Here is a tiny trained network, its code and every weight. The questions are about switching its units off for an input and a class, where a switched-off unit gives its printed mean instead of its output.

import numpy as np


def w(rows, s, z=0):
    codes = np.array(rows[::2]) - 128.0
    scale = np.full(codes.shape[1], s)
    scale[-1] = z or s
    return codes * scale


def norm(h):
    return h / np.sqrt((h * h).mean(-1, keepdims=True) + 1e-5)


def f(y):
    return np.maximum(y, 0)


def log_softmax(a):
    a = a - a.max(-1, keepdims=True)
    return a - np.log(np.exp(a).sum(-1, keepdims=True))


def net(x, mask):
    res = np.array(x, float).reshape(1, 8) / 4 @ E
    u = 0
    for l in range(2):
        y = f(norm(res) @ A[l][:, :-1].T + A[l][:, -1])
        res = res + np.where(mask[u : u + 14], y, B[l][:, -1]) @ B[l][:, :-1]
        u += 14
    return log_softmax(norm(res)[-1] @ U[:, :-1].T + U[:, -1])


A, B = {}, {}
E = w([
[107,232,163,152,126],'x0',
[23,86,89,254,183],'x1',
[211,76,166,205,220],'x2',
[152,53,38,111,200],'x3',
[148,78,213,103,30],'x4',
[168,102,67,139,81],'x5',
[74,44,196,74,132],'x6',
[69,145,221,37,163],'x7',
],0.0045)
A[0] = w([
[254,154,167,127,122,32],'L0N1',
[176,175,118,200,22,77],'L0N2',
[121,186,69,208,150,165],'L0N3',
[232,161,128,179,69,180],'L0N4',
[95,140,114,135,123,76],'L0N5',
[88,160,61,174,43,44],'L0N6',
[169,105,119,94,119,144],'L0N7',
[140,152,233,143,204,82],'L0N8',
[245,18,62,62,162,50],'L0N9',
[125,156,134,100,112,77],'L0N10',
[125,184,61,149,161,68],'L0N11',
[111,222,24,139,231,5],'L0N12',
[70,125,96,95,91,38],'L0N13',
[119,159,82,166,95,125],'L0N14',
],0.0091,0.0024)
B[0] = w([
[188,161,145,171,117,189],'L0N1',
[176,158,108,79,132,198],'L0N2',
[125,89,68,97,175,244],'L0N3',
[168,157,141,118,152,214],'L0N4',
[131,141,152,129,120,149],'L0N5',
[167,129,101,45,111,188],'L0N6',
[135,117,145,147,109,171],'L0N7',
[120,190,163,164,160,213],'L0N8',
[162,6,189,165,66,232],'L0N9',
[117,98,136,142,120,158],'L0N10',
[124,112,78,142,162,199],'L0N11',
[74,130,30,167,101,253],'L0N12',
[103,121,153,106,110,174],'L0N13',
[141,112,95,110,145,180],'L0N14',
],0.019,0.005)
A[1] = w([
[42,100,100,76,90,158],'L1N1',
[89,83,152,71,70,200],'L1N2',
[66,144,195,136,162,198],'L1N3',
[40,112,182,10,118,141],'L1N4',
[85,174,138,130,120,82],'L1N5',
[135,110,88,221,171,201],'L1N6',
[170,70,123,34,218,178],'L1N7',
[156,160,208,145,178,200],'L1N8',
[211,204,134,178,94,54],'L1N9',
[161,199,111,54,181,107],'L1N10',
[162,51,166,145,185,137],'L1N11',
[67,170,180,100,194,162],'L1N12',
[71,138,171,91,89,210],'L1N13',
[120,137,135,117,103,5],'L1N14',
],0.011,0.0021)
B[1] = w([
[223,136,87,185,181,248],'L1N1',
[193,111,131,191,169,244],'L1N2',
[73,154,133,158,58,211],'L1N3',
[194,189,84,248,138,254],'L1N4',
[103,144,113,164,97,165],'L1N5',
[83,107,169,49,209,254],'L1N6',
[53,193,154,89,23,222],'L1N7',
[74,179,140,84,177,231],'L1N8',
[157,155,163,84,219,210],'L1N9',
[126,79,142,99,23,223],'L1N10',
[50,102,200,119,103,219],'L1N11',
[72,148,113,190,79,211],'L1N12',
[146,171,116,174,140,216],'L1N13',
[145,152,114,158,114,136],'L1N14',
],0.016,0.0051)
U = w([
[56,93,6,133,188,187],'0',
[168,173,105,248,122,160],'1',
[178,139,79,61,32,150],'2',
[33,102,169,117,164,2],'3',
[171,172,179,92,105,51],'4',
[34,214,156,195,110,132],'5',
[167,18,190,165,66,153],'6',
[169,176,184,104,189,172],'7',
],0.014,0.0037)

Each question gives the input, the list of numbers given to net, and the class t.
The units are the neurons (one row each of A and B). Each row of codes is followed by its name. A weight is (code - 128) times the scale printed after its matrix; where a second scale follows, it is the last column's (A, B and U).
mask holds one flag per neuron, layer by layer. A switched-off neuron (its flag False) gives its mean, the last column of its row in B, instead of its output. The means were averaged over made-up inputs and are rounded, as every weight is.
A unit's drop is (log p(t) with every unit on - log p(t) with that unit switched off) / (log p(t) with every unit on - log p(t) with every unit switched off).
The circuit of an input: a set's keep is (log p(t) with only the set's units on - log p(t) with every unit switched off) / (log p(t) with every unit on - log p(t) with every unit switched off). Starting from the 12 units with the biggest drops (on a tie, the unit counted first), units are removed one at a time, each time the one whose removal leaves the highest keep (on an exact tie, the one counted first), for as long as the keep stays at least 0.8.
units of the circuit, in order: the units of the circuit, biggest drop first
unit that matters most: the unit with the biggest drop
top k neurons: the k neurons with the biggest drops, biggest first
k most important neurons of layer l: the k neurons of layer l with the biggest drops, biggest first
drop when u is switched off: that unit's drop, to one decimal
input [-2,-1,5,3,8,-4,-1,1], class 6: units of the circuit, in order : (L0N9)
input [3,-3,-6,-8,0,0,-5,2], class 2: units of the circuit, in order : (L1N10, L0N2)
input [-4,-3,8,-7,-6,6,4,-5], class 7: units of the circuit, in order : (L0N4, L1N9)
input [4,-8,-1,-3,7,-4,5,-2], class 7: units of the circuit, in order : (L1N9, L0N1)
input [-6,-2,-5,-1,-5,-6,-4,3], class 0: units of the circuit, in order : (L0N12, L1N4)
input [0,3,3,-3,-2,-3,-6,4], class 0: 2 most important neurons of layer 0 : (L0N12, L0N3)
input [6,-1,5,-7,-6,3,4,-6], class 7: 2 most important neurons of layer 1 : (L1N9, L1N6)
input [6,-6,1,7,-8,-7,2,4], class 0: top 2 neurons : (L0N12, L1N7)
input [7,-7,-2,7,8,-2,-8,2], class 7: top 2 neurons : (L1N9, L0N1)
input [-1,-8,-8,4,5,5,-8,4], class 4: top 2 neurons : (L0N3, L1N9)
input [1,-2,-2,3,-3,2,-2,-4], class 0: top 2 neurons : (L0N12, L0N11)
input [7,-8,6,7,4,-7,-2,-4], class 7: 2 most important neurons of layer 1 : (L1N9, L1N8)
input [3,-7,-7,-2,-2,4,3,0], class 1: 2 most important neurons of layer 1 : (L1N4, L1N2)
input [8,-3,-7,-6,3,-3,-6,-2], class 2: unit that matters most : L1N10
input [5,-4,1,-8,-1,-7,-5,0], class 7: 2 most important neurons of layer 0 : (L0N1, L0N2)
input [-5,-6,3,-8,-8,0,2,0], class 7: top 2 neurons : (L0N1, L1N9)
input [6,8,6,6,2,-2,7,-2], class 3: top 2 neurons : (L1N6, L1N4)
input [-4,0,8,-1,0,7,0,0], class 6: drop when L0N9 is switched off : 1.0
input [4,7,2,-2,2,6,1,-3], class 2: drop when L0N2 is switched off : 0.0
input [6,-8,-1,2,-7,-2,-8,1], class 0: drop when L0N12 is switched off : 0.7
input [4,-3,-6,3,7,-1,-6,-8], class 2: drop when L1N10 is switched off : 0.1
input [-6,-5,-7,0,6,6,6,7], class 1: top neuron : (L1N4)
